Below are the code and all the weights of a small trained network. Each question names an input and a class and asks about switching units off, where a switched-off unit gives its printed mean instead of its output.

import numpy as np


def w(rows, s, z=0):
    codes = np.array(rows[::2]) - 128.0
    scale = np.full(codes.shape[1], s)
    scale[-1] = z or s
    return codes * scale


def norm(h):
    return h / np.sqrt((h * h).mean(-1, keepdims=True) + 1e-5)


def f(y):
    return y / 2 * (1 + np.tanh(0.7978845608 * (y + 0.044715 * y**3)))


def log_softmax(a):
    a = a - a.max(-1, keepdims=True)
    return a - np.log(np.exp(a).sum(-1, keepdims=True))


def net(x, mask):
    res = np.array(x, float).reshape(1, 4) / 4 @ E
    u = 0
    for l in range(2):
        y = f(norm(res) @ A[l][:, :-1].T + A[l][:, -1])
        res = res + np.where(mask[u : u + 9], y, B[l][:, -1]) @ B[l][:, :-1]
        u += 9
    return log_softmax(norm(res)[-1] @ U[:, :-1].T + U[:, -1])


A, B = {}, {}
E = w([
[118,225,170,57],'x0',
[53,255,100,98],'x1',
[130,162,72,51],'x2',
[174,171,109,153],'x3',
],0.0058)
A[0] = w([
[96,97,155,66,155],'L0N1',
[141,172,192,144,88],'L0N2',
[172,119,115,110,100],'L0N3',
[66,122,157,192,254],'L0N4',
[166,175,252,92,109],'L0N5',
[163,150,21,127,167],'L0N6',
[179,65,149,109,95],'L0N7',
[90,97,122,87,125],'L0N8',
[208,117,99,87,179],'L0N9',
],0.011,0.0055)
B[0] = w([
[66,146,32,158,173],'L0N1',
[167,172,183,101,153],'L0N2',
[70,147,179,78,134],'L0N3',
[200,130,81,134,253],'L0N4',
[123,200,164,212,217],'L0N5',
[163,75,192,27,207],'L0N6',
[110,173,139,108,190],'L0N7',
[95,200,123,198,145],'L0N8',
[3,15,167,164,211],'L0N9',
],0.0073,0.0051)
A[1] = w([
[81,131,71,93,61],'L1N1',
[93,214,131,48,83],'L1N2',
[78,73,81,156,248],'L1N3',
[49,51,142,138,231],'L1N4',
[168,117,46,37,181],'L1N5',
[53,185,222,99,125],'L1N6',
[84,199,231,141,165],'L1N7',
[226,217,74,90,122],'L1N8',
[237,3,107,240,131],'L1N9',
],0.0076,0.0013)
B[1] = w([
[87,181,102,233,140],'L1N1',
[93,33,141,210,184],'L1N2',
[169,87,125,129,173],'L1N3',
[211,169,89,63,189],'L1N4',
[25,205,236,166,158],'L1N5',
[186,127,118,126,185],'L1N6',
[247,138,122,170,191],'L1N7',
[66,77,230,50,182],'L1N8',
[210,116,3,167,255],'L1N9',
],0.0057,0.0058)
U = w([
[207,235,192,188,123],'0',
[112,39,111,57,88],'1',
[55,169,191,86,66],'2',
[222,78,7,175,249],'3',
[28,181,22,166,24],'4',
],0.014,0.0017)

Each question gives the input, the list of numbers given to net, and the class t.
The units are the neurons (one row each of A and B). Each row of codes is followed by its name. A weight is (code - 128) times the scale printed after its matrix; where a second scale follows, it is the last column's (A, B and U).
mask holds one flag per neuron, layer by layer. A switched-off neuron (its flag False) gives its mean, the last column of its row in B, instead of its output. The means were averaged over made-up inputs and are rounded, as every weight is.
A unit's drop is (log p(t) with every unit on - log p(t) with that unit switched off) / (log p(t) with every unit on - log p(t) with every unit switched off).
The circuit of an input: a set's keep is (log p(t) with only the set's units on - log p(t) with every unit switched off) / (log p(t) with every unit on - log p(t) with every unit switched off). Starting from the 12 units with the biggest drops (on a tie, the unit counted first), units are removed one at a time, each time the one whose removal leaves the highest keep (on an exact tie, the one counted first), for as long as the keep stays at least 0.8.
circuit, biggest first: the units of the circuit, biggest drop first
most important unit: the unit with the biggest drop
k most important neurons: the k neurons with the biggest drops, biggest first
top k neurons in layer l: the k neurons of layer l with the biggest drops, biggest first
drop of u: that unit's drop, to one decimal
input [0,-6,8,-4], class 1: circuit, biggest first => (L0N9)
input [-4,0,6,-7], class 4: top 2 neurons in layer 0 => (L0N1, L0N8)
input [-1,7,-2,1], class 2: 2 most important neurons => (L1N8, L0N9)
input [1,-7,2,6], class 1: circuit, biggest first => (L0N9, L0N4)
input [4,-6,0,-5], class 0: top 2 neurons in layer 0 => (L0N7, L0N5)
input [-5,6,7,7], class 2: 2 most important neurons => (L1N5, L0N6)
input [2,6,2,-1], class 2: top 2 neurons in layer 0 => (L0N9, L0N5)
input [-2,1,5,-3], class 4: top 2 neurons in layer 0 => (L0N1, L0N8)
input [-2,1,6,-4], class 4: 4 most important neurons => (L0N1, L0N8, L1N1, L1N8)
input [-4,4,8,8], class 2: circuit, biggest first => (L1N5, L0N6)
input [6,6,4,3], class 2: circuit, biggest first => (L1N8, L1N9)
input [2,-1,2,-1], class 4: circuit, biggest first => (L0N1, L1N9)
input [8,-7,1,-3], class 0: 2 most important neurons => (L0N5, L1N7)
input [6,7,-5,-6], class 0: most important unit => L1N7
input [8,-8,8,4], class 1: 3 most important neurons => (L0N9, L1N9, L1N5)
input [7,-8,7,7], class 1: 2 most important neurons => (L0N9, L1N5)
input [1,7,-6,-6], class 0: top 2 neurons in layer 1 => (L1N9, L1N7)
input [1,3,7,3], class 2: 2 most important neurons => (L1N5, L0N6)
input [-6,7,1,8], class 2: drop of L1N5 => 0.2
input [8,8,-6,-7], class 0: circuit, biggest first => (L1N7)
input [6,-6,8,-8], class 4: drop of L0N1 => 0.9
input [1,-8,7,5], class 1: drop of L0N8 => 0.0
